Questions about the grid below.
1) Which number is the smallest entry in the first column?
2) Which number is the last entry, reading row by row?
3) Which number is the entry in the top-right corner?
4) Which number is the third entry in reading order?
5) Which number is the smallest entry in the first row?
6) Which number is the first entry on the main diagonal?
7) Which number is the last entry of the smallest entry's row?
8) Which number is the 3rd entry on the diagonal from the top-right corner?
[[.45,-.02,.07,-.17,.09,-.57,.02],
[.40,-.31,.35,-.55,-.35,-.21,.38],
[-.38,.32,-.20,.43,-.49,-.18,-.17],
[.12,.37,-.50,.04,.11,-.29,-.51],
[.65,.34,-.14,-.44,-.19,-.33,-.16],
[-.52,.18,-.17,.40,-.43,.06,-.14],
[-.10,.36,-.28,.34,-.37,-.42,-.29],
[.54,-.15,.25,-.33,-.14,-.54,.22],
[-.35,.32,-.19,.43,-.49,-.23,-.18],
[.20,-.52,.48,-.27,-.38,-.45,.48],
[.59,.20,.00,-.58,-.49,-.08,.03],
[.20,-.51,.47,-.24,-.37,-.47,.47],
[.37,-.38,.40,-.52,-.34,-.25,.42],
[.23,-.53,.48,-.40,-.32,-.37,.50],
[.65,.25,-.06,-.41,-.17,-.40,-.08],
[.19,-.52,.48,-.29,-.36,-.43,.49]]
1) -.52
2) .49
3) .02
4) .07
5) -.57
6) .45
7) .03
8) -.49

Questions about the array below.
1) The entry just left of .16?
2) The largest entry?
array([[-.09,  .16,  .01,  .00,  .01,  .18, -.51,  .11, -.28, -.53,  .27,
         .35],
       [ .44,  .27, -.23,  .48, -.13, -.12, -.27,  .39, -.03, -.03, -.13,
         .00],
       [-.14, -.37,  .20, -.19,  .42, -.36,  .17, -.03, -.26,  .19,  .32,
        -.16],
       [-.32, -.05,  .34, -.42,  .14,  .04, -.12, -.30, -.14, -.30,  .30,
         .31],
       [ .25,  .40,  .31, -.08, -.20, -.11, -.31, -.12,  .04, -.31,  .00,
         .50],
       [-.13, -.40,  .13, -.15,  .36, -.34,  .29, -.03, -.16,  .34,  .19,
        -.31],
       [-.19, -.25,  .27, -.25,  .40, -.27, -.01, -.09, -.32, -.12,  .42,
         .12],
       [ .18,  .22, -.13,  .27, -.05,  .07, -.48,  .32, -.20, -.41,  .11,
         .27],
       [-.16, -.36,  .20, -.20,  .43, -.35,  .14, -.03, -.28,  .14,  .35,
        -.13],
       [ .28,  .07, -.35,  .46,  .07, -.08, -.34,  .48, -.24, -.14,  .04,
        -.11],
       [ .52,  .41,  .24,  .19, -.26, -.30, -.14,  .03,  .17,  .06, -.22,
         .31],
       [ .27,  .06, -.35,  .44,  .07, -.07, -.35,  .48, -.25, -.15,  .06,
        -.10],
       [ .42,  .23, -.30,  .49, -.10, -.09, -.30,  .43, -.08, -.06, -.10,
        -.03],
       [ .32,  .11, -.38,  .48,  .02, -.06, -.32,  .47, -.19, -.10, -.01,
        -.12]])
1) -.09
2) .52

x =
[[-.01  .23 -.06 -.15  .17 -.05  .00  .15  .19  .12 -.14 -.05  .04  .09]
 [ .54 -.06  .67 -.06 -.24 -.15 -.15 -.19  .47 -.04 -.14 -.02  .14  .28]
 [-.07 -.15  .25 -.03 -.09  .03 -.24  .12  .09 -.17 -.02 -.17  .13  .05]
 [-.26  .08  .28  .10  .06 -.11 -.29 -.09  .15  .02  .01 -.20  .15 -.48]
 [-.06  .23  .13  .19 -.19 -.11  .28 -.09  .21  .30 -.40 -.22  .07  .20]
 [ .12 -.29  .17  .26  .18  .10  .33  .09  .08 -.10 -.16  .14 -.17  .01]
 [ .15 -.01 -.13 -.02  .21  .51 -.39  .16  .44  .03  .05  .00  .02  .39]]
Indices start at 1.
The top-right entry -> .09
Which number is the bottom-left entry? .15
The entry at row 2, column 1: .54
Which number is the entry just left of the largest entry? -.06
Which number is the entry in row 3 and column 1? -.07
Which number is the entry at row 2, column 3? .67
The entry just left of the smallest entry is .15
The minimum is -.48
The entry in the bottom-right corner is .39
The entry at row 1, column 3 is -.06
The entry at row 3, column 2: -.15
Which number is the entry directly below the largest entry? .25
The entry in row 1 and column 2 is .23
The entry just right of the largest entry is -.06
Which number is the bottom entry of the column that holds the largest entry? -.13
The entry in the top-left corner is -.01

Read these off the grid that follows.
1) Find the entry just left of the smallest entry.
2) Find the median entry.
3) Find the entry just left of the largest entry.
4) Find the entry just right of the centre entry.
[[ 12.466  -6.838 -10.211 -12.209 -15.237 -15.031   9.071   7.366  13.667]
 [  8.322  23.275   1.456 -11.091 -11.775 -13.019 -22.662  -3.076  13.409]
 [  6.369   8.671   9.699  22.372  -8.121 -11.746  -9.796 -17.261 -24.684]
 [ 15.670   7.530  -9.575 -10.923 -12.572 -18.090 -14.674  11.511   8.711]
 [ 19.901  -0.050  -9.767 -11.064 -12.607 -20.024  -4.325  14.298
    8.471]]
1) -17.261
2) -6.838
3) 8.322
4) -11.746

Read these off the array that follows.
1) The entry directly below -10?
2) The entry in the bottom-right corner?
3) The 2nd entry on the diagonal from the top-right corner?
4) The first entry in reading order?
5) The 2nd smallest entry?
6) The largest entry in the last column?
7) The entry directly above the largest entry?
8) The second entry on the main diagonal?
 -1   24    4    2   -2    0   -5
 28    7    5    0   -1    1   -8
 -1  -11    7    1    3    1   -5
 12  -10    2   -6    8    0    2
 22  -29    1    1  -13   -2    8
 -8    6    1   -7   35   -5   -5
 24   -2    3    7    2    7   -8
 11   29    3   -3    4   -7    1
-11  -20    1    2    4    2    2
  2    7    2    2   -5    4    4
-26   -1    7    6   23    6   -5
-17   -9    5    6  -15   10   -4
  3    7    2   -1   -4    0    5
1) -29
2) 5
3) 1
4) -1
5) -26
6) 8
7) -13
8) 7

grid = [ .74  .20  .47 -.29  .33]
The entry just right of the centre entry?
Answer: -.29
The entry just left of the smallest entry?
Answer: .47

W =
78,96,98,97,98,98,131,96,145,151,75,97,120,99
198,69,94,72,48,58,142,67,75,51,198,219,219,218
165,109,66,110,89,104,78,109,140,110,165,154,148,155
The entry directly below 218 is 155
The smallest entry in the last row: 66
Find the entry just left of 131.
Answer: 98
Find the second entry from the end, reading row by row.
Answer: 148
Find the entry just left of 104.
Answer: 89
The smallest entry in the first row is 75
Find the smallest entry in the last column.
Answer: 99
Find the third-last entry, reading row by row.
Answer: 154
Find the entry in the top-left corner.
Answer: 78
Find the 5th entry from the end, reading row by row.
Answer: 110
The largest entry in the first row -> 151
The entry just right of the smallest entry: 58
The entry directly above 148: 219

Questions about the grid below.
1) Give the entry just left of -238.828.
2) Give the entry just left of 5.894.
3) Give the median of all entries.
4) Give the entry just left of -79.415.
array([[-174.247,   21.376, -280.270, -124.158, -117.659,   51.836,
         -66.061, -111.553, -174.570,  -91.151, -112.012,  -19.417,
         -52.053,  117.775, -106.071],
       [-264.026,   25.454,  -72.578,  -73.599,   73.889,  139.452,
         -86.610,  -72.343, -223.916, -233.543, -105.166, -261.112,
         -18.418,   27.647, -221.574],
       [-166.765,    8.947, -272.461, -116.037, -114.636,   50.633,
         -68.016, -109.650, -166.313,  -89.229, -110.804,  -17.783,
         -50.200,  104.273,  -97.190],
       [-148.480,  -21.108, -249.519,  -98.073, -107.745,   41.357,
         -68.559, -109.592, -141.069,  -82.468, -104.775,  -16.365,
         -48.896,   71.868,  -77.792],
       [-240.245, -107.402, -161.756,  -10.877,   51.316,  192.598,
        -105.416, -105.000, -153.491, -202.298, -127.347, -179.785,
           5.894,   -8.801, -111.723],
       [ -50.771,   71.340,  104.592, -118.418,  -26.171, -163.269,
         -35.699,  -10.555, -108.540,  -84.164,  -20.483, -161.567,
         -94.244,  -69.305, -173.824],
       [-275.809,  -36.970, -156.073,  -46.439,   60.193,  197.363,
         -99.137,  -99.749, -205.046, -228.588, -126.790, -217.271,
          -2.256,   34.202, -171.317],
       [-135.987,   45.229,   87.193,  -86.917,   46.920,  -44.053,
         -59.135,  -24.290, -149.011, -162.367,  -47.100, -238.828,
         -61.877,  -63.733, -203.559],
       [-172.702,    1.671,   51.118,  -58.671,   71.860,   27.012,
         -74.404,  -38.325, -151.768, -189.478,  -65.583, -255.400,
         -39.811,  -64.589, -190.981],
       [-115.287,  216.453,  -40.086, -215.925, -103.959, -147.208,
         -21.469,  -33.334, -219.655,  -85.816,  -40.506, -120.679,
        -113.139,   99.356, -243.863],
       [ -54.916,   33.105, -190.037, -139.474, -170.152, -105.378,
         -42.179,  -79.415, -106.626,   -8.438,  -66.535,   39.717,
         -89.536,   57.177,  -70.793],
       [-236.911,   34.819,  -24.194,  -77.129,   73.496,   97.085,
         -78.135,  -58.416, -209.358, -221.467,  -89.401, -266.365,
         -29.577,    3.950, -224.681],
       [-220.824, -150.319, -174.579,    7.777,   42.062,  189.165,
        -109.809, -111.673, -120.729, -183.552, -128.933, -150.427,
           7.477,  -32.407,  -73.659]])
1) -47.100
2) -179.785
3) -85.816
4) -42.179
